Below are the code and all the weights of a small trained network. Each question names an input and a class and asks about switching units off, where a switched-off unit gives its printed mean instead of its output.

import numpy as np


def w(rows, s, z=0):
    codes = np.array(rows[::2]) - 128.0
    scale = np.full(codes.shape[1], s)
    scale[-1] = z or s
    return codes * scale


def f(y):
    return np.maximum(y, 0)


def log_softmax(a):
    a = a - a.max(-1, keepdims=True)
    return a - np.log(np.exp(a).sum(-1, keepdims=True))


def net(x, mask):
    res = np.array(x, float).reshape(1, 5) / 4 @ E
    y = f(res @ A[0][:, :-1].T + A[0][:, -1])
    res = res + np.where(mask, y, B[0][:, -1]) @ B[0][:, :-1]
    return log_softmax(res[-1] @ U[:, :-1].T + U[:, -1])


A, B = {}, {}
E = w([
[56,134,82,79,121,190,95,101,130,13,168],'x0',
[147,143,89,37,63,102,170,175,57,151,165],'x1',
[147,161,135,157,110,198,120,137,179,190,248],'x2',
[139,100,236,146,101,196,141,133,67,102,124],'x3',
[96,140,152,130,193,96,254,90,108,113,186],'x4',
],0.0092)
A[0] = w([
[96,92,128,87,169,78,119,103,65,95,34,51],'n1',
[111,199,38,130,145,79,126,127,179,140,101,133],'n2',
[146,154,76,40,108,131,162,191,50,162,146,16],'n3',
[164,102,113,125,16,178,18,201,130,131,74,62],'n4',
[116,121,47,101,139,58,119,80,197,156,119,30],'n5',
[44,127,86,76,91,194,89,97,117,71,178,81],'n6',
[139,147,119,165,140,164,114,120,174,147,223,109],'n7',
[145,42,254,154,110,219,121,150,43,85,162,73],'n8',
[129,129,90,36,51,85,158,183,36,146,151,119],'n9',
[99,172,166,142,213,111,228,51,111,125,195,47],'n10',
[144,183,130,134,106,171,106,125,178,182,214,57],'n11',
[64,128,114,99,147,167,83,137,132,69,166,8],'n12',
[136,148,93,97,103,124,137,113,47,153,140,14],'n13',
[142,193,147,124,103,175,133,155,173,166,234,36],'n14',
[168,112,182,236,152,81,142,179,125,220,88,66],'n15',
[100,160,54,112,178,71,97,122,191,151,122,57],'n16',
[128,69,105,91,156,69,127,97,48,82,40,60],'n17',
[97,93,63,97,143,60,144,129,147,101,36,102],'n18',
[108,98,139,76,121,59,147,128,97,75,42,41],'n19',
[118,134,22,137,157,56,133,121,191,141,149,84],'n20',
[161,154,112,17,59,117,164,181,75,148,149,82],'n21',
[109,157,76,94,110,154,91,88,101,10,165,73],'n22',
[122,128,112,142,157,87,224,53,80,93,124,66],'n23',
[58,142,106,101,163,160,162,69,104,101,161,98],'n24',
[117,109,164,219,248,155,72,74,238,117,99,40],'n25',
[110,86,142,164,202,139,114,76,149,96,37,84],'n26',
[54,99,103,57,107,186,89,111,126,62,183,70],'n27',
[143,91,236,149,69,171,147,117,47,144,115,104],'n28',
[179,126,118,125,85,168,8,148,169,138,88,73],'n29',
[86,119,119,118,145,180,104,67,168,74,125,68],'n30',
[151,136,106,31,90,127,156,200,65,135,145,37],'n31',
[127,175,108,145,112,214,149,136,190,192,211,55],'n32',
[120,57,210,156,80,203,152,109,73,105,105,89],'n33',
[107,108,142,143,95,209,129,113,82,75,130,101],'n34',
[116,92,163,196,204,160,103,75,211,110,88,16],'n35',
[150,164,132,138,115,201,127,126,174,182,223,69],'n36',
[191,90,168,160,132,39,137,185,112,213,130,45],'n37',
[143,97,109,104,70,165,72,148,160,140,40,4],'n38',
[96,140,158,132,216,99,247,83,115,134,193,56],'n39',
[111,135,171,107,211,117,224,104,112,110,169,79],'n40',
[145,160,61,137,123,86,108,111,202,151,191,84],'n41',
[203,114,180,150,140,84,163,162,111,246,114,61],'n42',
],0.0069,0.0035)
B[0] = w([
[136,66,250,150,154,137,90,206,76,126,118,200],'n1',
[179,203,125,140,123,81,133,100,78,59,195,207],'n2',
[65,125,131,159,100,171,176,71,128,179,182,194],'n3',
[191,60,53,71,37,135,62,139,212,82,132,246],'n4',
[175,206,116,115,97,46,145,112,90,91,179,189],'n5',
[129,156,106,56,222,113,167,135,165,175,51,231],'n6',
[136,95,203,178,149,139,104,194,61,129,117,206],'n7',
[188,231,105,118,89,32,127,102,77,64,193,239],'n8',
[41,145,134,236,115,244,164,69,143,188,219,226],'n9',
[143,51,49,100,20,124,76,154,187,89,86,232],'n10',
[124,81,251,135,160,103,88,247,72,125,123,205],'n11',
[127,149,131,68,170,114,168,113,147,167,70,186],'n12',
[94,119,122,142,108,185,160,94,110,159,143,154],'n13',
[115,76,209,135,157,134,86,197,76,123,104,208],'n14',
[93,173,83,68,214,126,191,112,189,165,63,227],'n15',
[181,190,138,142,97,40,137,91,96,101,206,195],'n16',
[109,89,231,135,151,157,80,233,75,141,132,204],'n17',
[155,109,221,133,145,117,92,195,44,91,103,205],'n18',
[107,88,240,138,145,127,77,227,37,136,98,191],'n19',
[195,190,109,121,92,62,129,77,72,76,182,209],'n20',
[40,140,103,227,86,208,183,52,132,197,139,214],'n21',
[115,169,114,73,221,114,176,145,157,177,54,221],'n22',
[141,34,98,120,75,122,72,170,179,102,129,198],'n23',
[151,108,111,93,153,117,122,117,185,157,66,196],'n24',
[2,130,139,178,58,228,197,35,115,220,218,255],'n25',
[47,129,172,223,97,186,182,120,78,199,165,217],'n26',
[121,156,112,71,212,99,172,127,165,185,57,225],'n27',
[215,222,95,134,127,42,149,94,89,86,174,211],'n28',
[134,37,56,94,52,116,81,136,205,97,100,227],'n29',
[87,140,113,79,179,136,203,102,146,179,100,199],'n30',
[39,130,137,182,85,200,205,50,131,204,151,193],'n31',
[93,93,237,131,147,126,80,235,50,117,121,216],'n32',
[188,229,116,125,107,38,133,88,77,52,188,210],'n33',
[167,204,116,102,159,66,158,89,157,115,85,197],'n34',
[3,149,146,168,63,206,232,67,109,199,210,219],'n35',
[109,60,212,131,156,130,81,217,69,105,118,216],'n36',
[111,168,93,48,229,108,170,139,195,182,46,211],'n37',
[144,50,89,63,39,108,80,144,181,114,117,190],'n38',
[166,38,58,96,41,136,33,150,215,92,110,235],'n39',
[163,51,46,90,48,111,55,122,196,78,112,213],'n40',
[194,191,160,129,112,58,141,109,68,75,156,198],'n41',
[144,155,111,37,237,125,163,109,176,166,29,224],'n42',
],0.0053,0.0081)
U = w([
[113,67,218,137,157,145,108,214,50,127,121,108],'0',
[43,125,119,173,87,207,162,53,127,187,173,112],'1',
[158,27,49,102,51,136,96,143,218,97,118,114],'2',
[121,170,97,78,252,127,160,120,183,171,66,112],'3',
[193,228,118,132,106,78,136,91,59,73,178,107],'4',
[149,127,101,170,161,169,121,132,113,116,132,253],'5',
],0.011,0.013)

Each question gives the input, the list of numbers given to net, and the class t.
The units are the neurons (one row each of A and B). Each row of codes is followed by its name. A weight is (code - 128) times the scale printed after its matrix; where a second scale follows, it is the last column's (A, B and U).
mask holds one flag per neuron, in row order. A switched-off neuron (its flag False) gives its mean, the last column of its row in B, instead of its output. The means were averaged over made-up inputs and are rounded, as every weight is.
A unit's drop is (log p(t) with every unit on - log p(t) with that unit switched off) / (log p(t) with every unit on - log p(t) with every unit switched off).
The circuit of an input: a set's keep is (log p(t) with only the set's units on - log p(t) with every unit switched off) / (log p(t) with every unit on - log p(t) with every unit switched off). Starting from the 12 units with the biggest drops (on a tie, the unit counted first), units are removed one at a time, each time the one whose removal leaves the highest keep (on an exact tie, the one counted first), for as long as the keep stays at least 0.8.
circuit, biggest first: the units of the circuit, biggest drop first
unit that matters most: the unit with the biggest drop
k most important neurons: the k neurons with the biggest drops, biggest first
drop when u is switched off: that unit's drop, to one decimal
input [-1,-5,7,2,7], class 0: unit that matters most : n32
input [-4,0,-7,0,8], class 2: 4 most important neurons : n39; n40; n10; n23
input [-8,7,-5,8,-7], class 3: 4 most important neurons : n42; n37; n15; n25
input [4,-4,-1,6,2], class 4: 2 most important neurons : n8; n33
input [7,7,-7,-1,2], class 0: 4 most important neurons : n19; n17; n1; n18
input [-3,-1,4,4,5], class 2: circuit, biggest first : n39; n10
input [-4,-8,5,4,-8], class 1: 3 most important neurons : n25; n35; n39
input [7,6,-2,6,-5], class 3: circuit, biggest first : n6; n27
input [-8,-3,3,5,-7], class 3: 3 most important neurons : n15; n42; n37
input [-3,-8,-6,0,8], class 1: 3 most important neurons : n25; n26; n35
input [0,8,-2,8,-3], class 1: 4 most important neurons : n9; n21; n31; n3
input [7,-1,1,2,7], class 2: 4 most important neurons : n10; n39; n40; n23
input [-1,4,-5,-6,5], class 4: 4 most important neurons : n20; n2; n5; n16
input [-8,-3,-6,6,-1], class 3: circuit, biggest first : n15
input [-8,-6,-4,7,8], class 2: 4 most important neurons : n39; n10; n40; n23
input [-4,-6,-2,-6,7], class 2: 4 most important neurons : n39; n10; n40; n23
input [-6,-6,4,1,-8], class 2: 2 most important neurons : n29; n4
input [0,-6,-1,6,2], class 1: 3 most important neurons : n25; n35; n26
input [2,-5,6,4,-6], class 0: drop when n7 is switched off : 0.4
input [0,8,-6,-3,4], class 1: circuit, biggest first : n9
input [-7,-6,-3,-8,-1], class 4: drop when n20 is switched off : 0.3
input [-7,-3,4,3,-6], class 3: drop when n25 is switched off : 0.0
input [-2,-7,8,-3,-6], class 0: drop when n11 is switched off : 0.2
